Small tables with named rows and columns. After each table, cells are looked up by row and column.

Table Dag
	Kol	Pugov
Tapegoz	0.63	0.47
Puz	0.87	0.50
Kamerut	0.88	0.35
Loze	0.78	0.15
Durani	0.54	0.00
Rubev	0.83	0.22
Zivufa	0.88	0.49
Rabo	0.51	0.27

What is the Pugov of Durani in Dag?
0.00
What is the Kol of Rabo in Dag?
0.51
What is the Kol of Zivufa in Dag?
0.88
What is the Pugov of Rabo in Dag?
0.27
What is the Pugov of Rubev in Dag?
0.22
What is the Kol of Rubev in Dag?
0.83
What is the Kol of Durani in Dag?
0.54
What is the Kol of Kamerut in Dag?
0.88
What is the Kol of Puz in Dag?
0.87
What is the Pugov of Puz in Dag?
0.50
What is the Kol of Tapegoz in Dag?
0.63
What is the Kol of Loze in Dag?
0.78

Pulupi =
fields: Farun, Vez
Ravaz: [5.8, 5.8]
Tadi: [0.9, 9.9]
Fida: [4.0, 6.9]
Tena: [7.2, 5.3]
Sumoge: [2.5, 8.0]
Paf: [2.8, 7.8]
Fubaki: [1.3, 9.3]

Vez of Sumoge is 8.0
Farun of Tena is 7.2
Farun of Fida is 4.0
Farun of Fubaki is 1.3
Farun of Paf is 2.8
Vez of Paf is 7.8
Vez of Fida is 6.9
Vez of Tena is 5.3
Vez of Fubaki is 9.3
Vez of Ravaz is 5.8
Vez of Tadi is 9.9
Farun of Ravaz is 5.8
Farun of Sumoge is 2.5
Farun of Tadi is 0.9

Vita =
,Sab,Gos,Pozom,Papup,Fimuban,Siru,Kav,Zad
Babur,2.105,-0.212,3.474,3.356,3.427,-1.951,-1.699,-1.014
Rup,3.137,7.257,0.652,0.541,0.494,9.863,9.203,8.367
Muk,3.047,2.577,2.738,2.331,2.334,2.039,2.089,2.224
Zamigag,0.486,-3.048,2.797,2.975,3.029,-5.152,-4.559,-3.964
Valobo,2.083,-0.692,3.636,3.518,3.543,-2.644,-2.261,-1.566
Puv,3.070,3.206,2.577,2.203,2.162,3.130,3.048,3.098
Kib,1.086,1.544,1.254,1.646,1.680,2.044,2.023,1.848
Kuneru,2.127,-0.382,3.483,3.384,3.480,-2.249,-1.938,-1.257

What is the Kav of Valobo in Vita?
-2.261
What is the Zad of Babur in Vita?
-1.014
What is the Papup of Valobo in Vita?
3.518
What is the Papup of Babur in Vita?
3.356
What is the Gos of Babur in Vita?
-0.212
What is the Pozom of Valobo in Vita?
3.636
What is the Sab of Kuneru in Vita?
2.127
What is the Pozom of Rup in Vita?
0.652
What is the Gos of Rup in Vita?
7.257
What is the Siru of Babur in Vita?
-1.951
What is the Pozom of Babur in Vita?
3.474
What is the Zad of Muk in Vita?
2.224
What is the Sab of Kib in Vita?
1.086
What is the Kav of Puv in Vita?
3.048
What is the Pozom of Kuneru in Vita?
3.483
Row with the largest Fimuban: Valobo

Zoma:
cols = Duse, Kep
Lod: [80.207, 81.512]
Vorebe: [14.648, 17.066]
Bav: [14.811, 24.721]
Fireg: [2.758, 11.643]

What is the Duse of Lod in Zoma? 80.207
What is the Duse of Vorebe in Zoma? 14.648
What is the Kep of Lod in Zoma? 81.512
What is the Kep of Bav in Zoma? 24.721
What is the Duse of Fireg in Zoma? 2.758
What is the Kep of Fireg in Zoma? 11.643
What is the Kep of Vorebe in Zoma? 17.066
What is the Duse of Bav in Zoma? 14.811

Mok:
fields: Vug, Guto, Fovemef, Madu, Fizet
Lelif: [0.76, 0.76, 0.72, 0.71, 0.22]
Bugus: [0.51, 0.53, 0.65, 0.64, 0.80]
Bip: [0.74, 0.77, 0.75, 0.74, 0.35]
Niraz: [0.36, 0.28, 0.28, 0.29, 0.33]

What is the Vug of Bugus in Mok? 0.51
What is the Madu of Lelif in Mok? 0.71
What is the Guto of Bugus in Mok? 0.53
What is the Fizet of Lelif in Mok? 0.22
What is the Vug of Niraz in Mok? 0.36
What is the Vug of Bip in Mok? 0.74
What is the Fizet of Bugus in Mok? 0.80
What is the Fovemef of Lelif in Mok? 0.72
What is the Fovemef of Bugus in Mok? 0.65
What is the Madu of Bip in Mok? 0.74
What is the Guto of Bip in Mok? 0.77
What is the Madu of Niraz in Mok? 0.29
What is the Fizet of Bip in Mok? 0.35
What is the Fovemef of Bip in Mok? 0.75
What is the Guto of Niraz in Mok? 0.28
What is the Madu of Bugus in Mok? 0.64
What is the Fizet of Niraz in Mok? 0.33
What is the Guto of Lelif in Mok? 0.76
What is the Fovemef of Niraz in Mok? 0.28

Podat =
,Niz,Tolib
Bepokun,93,218
Vudime,130,46
Reg,81,151
Kuris,106,206
Movake,193,155
Sesik,194,207
Roseso,54,24
Gisuku,66,28

What is the Niz of Gisuku in Podat? 66
What is the Tolib of Roseso in Podat? 24
What is the Niz of Vudime in Podat? 130
What is the Tolib of Vudime in Podat? 46
What is the Tolib of Gisuku in Podat? 28
What is the Niz of Roseso in Podat? 54
What is the Tolib of Reg in Podat? 151
What is the Niz of Kuris in Podat? 106
What is the Niz of Bepokun in Podat? 93

Fep:
|  | Mupigo | Luzizu | Vas | Rotef | Banatu | Sep | Zomo | Bul | Kad |
|---|---|---|---|---|---|---|---|---|---|
| Sakuzim | 0.58 | 0.77 | 0.38 | 0.67 | 0.28 | 0.58 | 0.66 | 0.41 | 0.30 |
| Vasodo | 0.43 | 0.64 | 0.54 | 0.44 | 0.29 | 0.79 | 0.82 | 0.43 | 0.45 |
| Logabu | 0.68 | 0.54 | 0.51 | 0.72 | 0.25 | 0.53 | 0.29 | 0.27 | 0.27 |

Mupigo of Logabu: 0.68
Luzizu of Vasodo: 0.64
Bul of Logabu: 0.27
Banatu of Sakuzim: 0.28
Luzizu of Logabu: 0.54
Sep of Sakuzim: 0.58
Banatu of Logabu: 0.25
Bul of Vasodo: 0.43
Zomo of Sakuzim: 0.66
Rotef of Sakuzim: 0.67
Zomo of Vasodo: 0.82
Bul of Sakuzim: 0.41
Kad of Logabu: 0.27
Banatu of Vasodo: 0.29
Kad of Sakuzim: 0.30
Vas of Logabu: 0.51
Luzizu of Sakuzim: 0.77
Rotef of Logabu: 0.72
Mupigo of Sakuzim: 0.58
Zomo of Logabu: 0.29
Which row has the largest Vas? Vasodo

Table Bak
	Sirem	Duv	Kuv	Nabod	Fole	Zapoki	Gesike	Renit
Divim	46.714	46.688	46.375	59.713	59.513	46.711	46.796	46.512
Dis	13.137	13.216	12.872	46.748	47.183	13.199	13.606	12.904
Gukimi	73.445	73.368	73.055	70.390	69.556	73.348	73.294	73.352
Puz	41.134	41.153	40.836	57.627	57.543	41.124	41.317	40.965
Mas	53.677	53.635	53.329	62.394	62.048	53.656	53.678	53.490
Buganak	44.947	44.978	44.686	59.233	59.150	44.908	45.120	44.815
Tibov	83.113	82.951	82.626	73.810	72.731	83.045	82.767	82.943
Duda	59.280	59.224	58.902	64.817	64.277	59.229	59.258	59.131
Ren	56.420	56.356	55.997	63.711	63.086	56.384	56.420	56.261

What is the Sirem of Duda in Bak?
59.280
What is the Gesike of Gukimi in Bak?
73.294
What is the Nabod of Ren in Bak?
63.711
What is the Kuv of Buganak in Bak?
44.686
What is the Kuv of Tibov in Bak?
82.626
What is the Nabod of Puz in Bak?
57.627
What is the Duv of Gukimi in Bak?
73.368
What is the Fole of Gukimi in Bak?
69.556
What is the Fole of Puz in Bak?
57.543
Which row has the largest Sirem? Tibov

Zizenuv:
,Kop,Dufedis,Limogel,Fopas,Duk,Tivovus,Bak
Pom,14.76,47.91,34.18,68.07,80.33,22.29,18.83
Panume,41.29,34.82,34.77,43.83,69.69,39.94,36.24
Zoz,54.93,40.07,50.89,24.37,25.77,44.52,43.51
Busara,34.72,40.32,32.44,47.63,39.64,39.69,45.63
Mekopa,38.43,45.20,41.53,35.63,40.13,34.16,44.15
Tezinu,53.72,28.45,44.68,41.47,43.71,59.73,34.12
Fulek,33.49,40.95,36.11,50.49,67.60,35.38,38.55
Falipa,34.47,39.17,34.36,54.80,32.23,45.12,33.33
Zefuf,50.28,36.72,44.34,36.53,19.40,49.73,39.46
Vatatu,29.93,42.97,37.17,52.25,70.74,31.16,30.77
Kazube,21.65,51.76,32.25,53.76,44.94,24.91,41.25
Faku,30.76,42.16,33.94,50.88,57.97,31.86,35.69
Sufo,36.64,43.97,39.05,43.86,61.68,34.18,43.83
Dovazo,53.71,40.40,44.81,23.26,2.90,49.46,55.43

Kazube, Bak: 41.25
Tezinu, Tivovus: 59.73
Tezinu, Duk: 43.71
Tezinu, Limogel: 44.68
Faku, Kop: 30.76
Sufo, Limogel: 39.05
Pom, Bak: 18.83
Kazube, Fopas: 53.76
Pom, Fopas: 68.07
Tezinu, Dufedis: 28.45
Panume, Kop: 41.29
Zoz, Duk: 25.77
Faku, Bak: 35.69
Falipa, Limogel: 34.36
Fulek, Kop: 33.49
Zefuf, Dufedis: 36.72
Kazube, Limogel: 32.25

